Here is a tiny trained network, its code and every weight. The questions are about switching its units off for an input and a class, where a switched-off unit gives its printed mean instead of its output.

import numpy as np


def w(rows, s, z=0):
    codes = np.array(rows[::2]) - 128.0
    scale = np.full(codes.shape[1], s)
    scale[-1] = z or s
    return codes * scale


def norm(h):
    return h / np.sqrt((h * h).mean(-1, keepdims=True) + 1e-5)


def f(y):
    return np.maximum(y, 0)


def log_softmax(a):
    a = a - a.max(-1, keepdims=True)
    return a - np.log(np.exp(a).sum(-1, keepdims=True))


def net(x, mask):
    res = np.array(x, float).reshape(1, 4) / 4 @ E
    u = 0
    for l in range(2):
        y = f(norm(res) @ A[l][:, :-1].T + A[l][:, -1])
        res = res + np.where(mask[u : u + 8], y, B[l][:, -1]) @ B[l][:, :-1]
        u += 8
    return log_softmax(norm(res)[-1] @ U[:, :-1].T + U[:, -1])


A, B = {}, {}
E = w([
[171,64,96,91,230,158,127,129,152,107,134,167],'x0',
[137,125,93,76,79,187,240,180,102,6,99,127],'x1',
[160,190,108,133,112,71,145,93,156,155,155,183],'x2',
[50,164,153,85,166,22,105,33,155,100,181,89],'x3',
],0.0021)
A[0] = w([
[203,139,156,211,150,187,71,199,122,200,64,159,3],'L0N0',
[165,82,142,148,195,125,40,135,142,186,128,158,107],'L0N1',
[54,133,146,29,125,90,191,102,111,3,154,81,136],'L0N2',
[175,122,102,145,178,142,98,160,159,164,92,190,35],'L0N3',
[98,196,146,175,16,105,164,144,83,154,126,128,153],'L0N4',
[66,119,167,119,155,65,51,75,156,146,180,83,137],'L0N5',
[96,110,165,161,82,227,144,211,81,103,72,65,129],'L0N6',
[152,41,147,110,164,239,132,214,92,104,95,115,84],'L0N7',
],0.0032,0.0024)
B[0] = w([
[37,92,102,29,43,73,194,20,22,163,217,151,202],'L0N0',
[73,238,105,250,129,120,228,126,119,140,106,151,209],'L0N1',
[127,95,119,90,33,146,188,106,100,191,251,235,247],'L0N2',
[83,97,140,53,58,105,193,97,159,100,210,143,166],'L0N3',
[227,188,150,202,209,176,191,228,251,80,100,122,215],'L0N4',
[154,89,183,124,195,151,16,155,60,116,74,90,253],'L0N5',
[62,64,139,122,234,125,17,52,12,117,67,108,236],'L0N6',
[186,141,49,145,150,138,93,215,192,102,21,37,234],'L0N7',
],0.0026,0.0039)
A[1] = w([
[90,155,110,186,180,65,87,95,160,155,102,86,5],'L1N0',
[126,119,111,117,124,129,115,132,123,102,97,95,80],'L1N1',
[112,119,150,70,143,121,143,111,118,63,194,141,164],'L1N2',
[133,191,151,157,135,91,101,86,124,133,116,89,114],'L1N3',
[65,71,131,66,141,102,61,85,72,146,153,130,73],'L1N4',
[162,122,89,108,121,164,117,169,112,83,2,92,51],'L1N5',
[107,84,71,85,106,172,187,125,122,51,118,118,127],'L1N6',
[120,104,71,119,222,135,137,112,156,104,90,133,110],'L1N7',
],0.0043,0.0017)
B[1] = w([
[87,89,212,147,145,224,141,201,36,99,92,137,213],'L1N0',
[128,164,158,146,152,116,108,151,157,132,151,158,158],'L1N1',
[93,115,87,109,79,137,156,42,121,168,180,146,207],'L1N2',
[99,71,110,126,201,161,112,166,104,91,72,171,203],'L1N3',
[251,111,91,74,114,146,71,137,240,11,102,71,232],'L1N4',
[79,101,254,129,237,115,10,91,114,103,105,116,253],'L1N5',
[72,172,208,231,173,80,110,147,77,220,123,171,249],'L1N6',
[58,177,224,228,120,139,141,159,22,183,110,176,204],'L1N7',
],0.0033,0.0038)
U = w([
[133,116,50,113,90,115,137,123,123,161,91,47,2],'0',
[161,82,120,38,117,129,85,79,194,67,169,89,111],'1',
[190,181,114,140,122,119,171,192,254,109,105,114,83],'2',
[100,142,117,125,70,112,215,90,114,181,196,185,171],'3',
[102,117,199,168,199,144,77,156,87,128,69,127,184],'4',
],0.0091,0.0035)

Each question gives the input, the list of numbers given to net, and the class t.
The units are the neurons (one row each of A and B). Each row of codes is followed by its name. A weight is (code - 128) times the scale printed after its matrix; where a second scale follows, it is the last column's (A, B and U).
mask holds one flag per neuron, layer by layer. A switched-off neuron (its flag False) gives its mean, the last column of its row in B, instead of its output. The means were averaged over made-up inputs and are rounded, as every weight is.
A unit's drop is (log p(t) with every unit on - log p(t) with that unit switched off) / (log p(t) with every unit on - log p(t) with every unit switched off).
The circuit of an input: a set's keep is (log p(t) with only the set's units on - log p(t) with every unit switched off) / (log p(t) with every unit on - log p(t) with every unit switched off). Starting from the 12 units with the biggest drops (on a tie, the unit counted first), units are removed one at a time, each time the one whose removal leaves the highest keep (on an exact tie, the one counted first), for as long as the keep stays at least 0.8.
circuit, biggest first: the units of the circuit, biggest drop first
most important unit: the unit with the biggest drop
top k neurons: the k neurons with the biggest drops, biggest first
top k neurons in layer l: the k neurons of layer l with the biggest drops, biggest first
drop of u: that unit's drop, to one decimal
input [-8,2,-4,6], class 3: circuit, biggest first	(L0N2, L1N5)
input [-2,-2,1,5], class 1: most important unit	L1N4
input [1,1,-8,4], class 1: circuit, biggest first	(L0N2, L1N4)
input [-8,2,-2,7], class 3: top 3 neurons	(L0N2, L0N6, L0N4)
input [-2,-3,-6,7], class 1: circuit, biggest first	(L1N4, L1N6)
input [7,2,8,8], class 1: top 3 neurons in layer 0	(L0N4, L0N1, L0N5)
input [-8,-1,-8,8], class 1: top 3 neurons in layer 0	(L0N2, L0N1, L0N7)
input [-7,3,6,3], class 2: top 2 neurons	(L0N4, L0N0)
input [-7,-1,5,1], class 2: top 2 neurons in layer 0	(L0N4, L0N6)
input [1,4,-5,5], class 1: circuit, biggest first	(L1N4, L0N2)
input [-3,1,-2,7], class 1: top 2 neurons	(L1N4, L0N5)
input [-6,4,5,2], class 2: top 2 neurons in layer 0	(L0N4, L0N0)
input [-5,5,-1,3], class 3: drop of L0N2	0.7
input [-8,7,-7,7], class 3: circuit, biggest first	(L0N2)
input [-4,3,-6,5], class 1: drop of L1N4	0.6
input [-6,7,-3,7], class 3: drop of L0N2	0.1
input [7,6,8,4], class 3: drop of L0N5	0.0
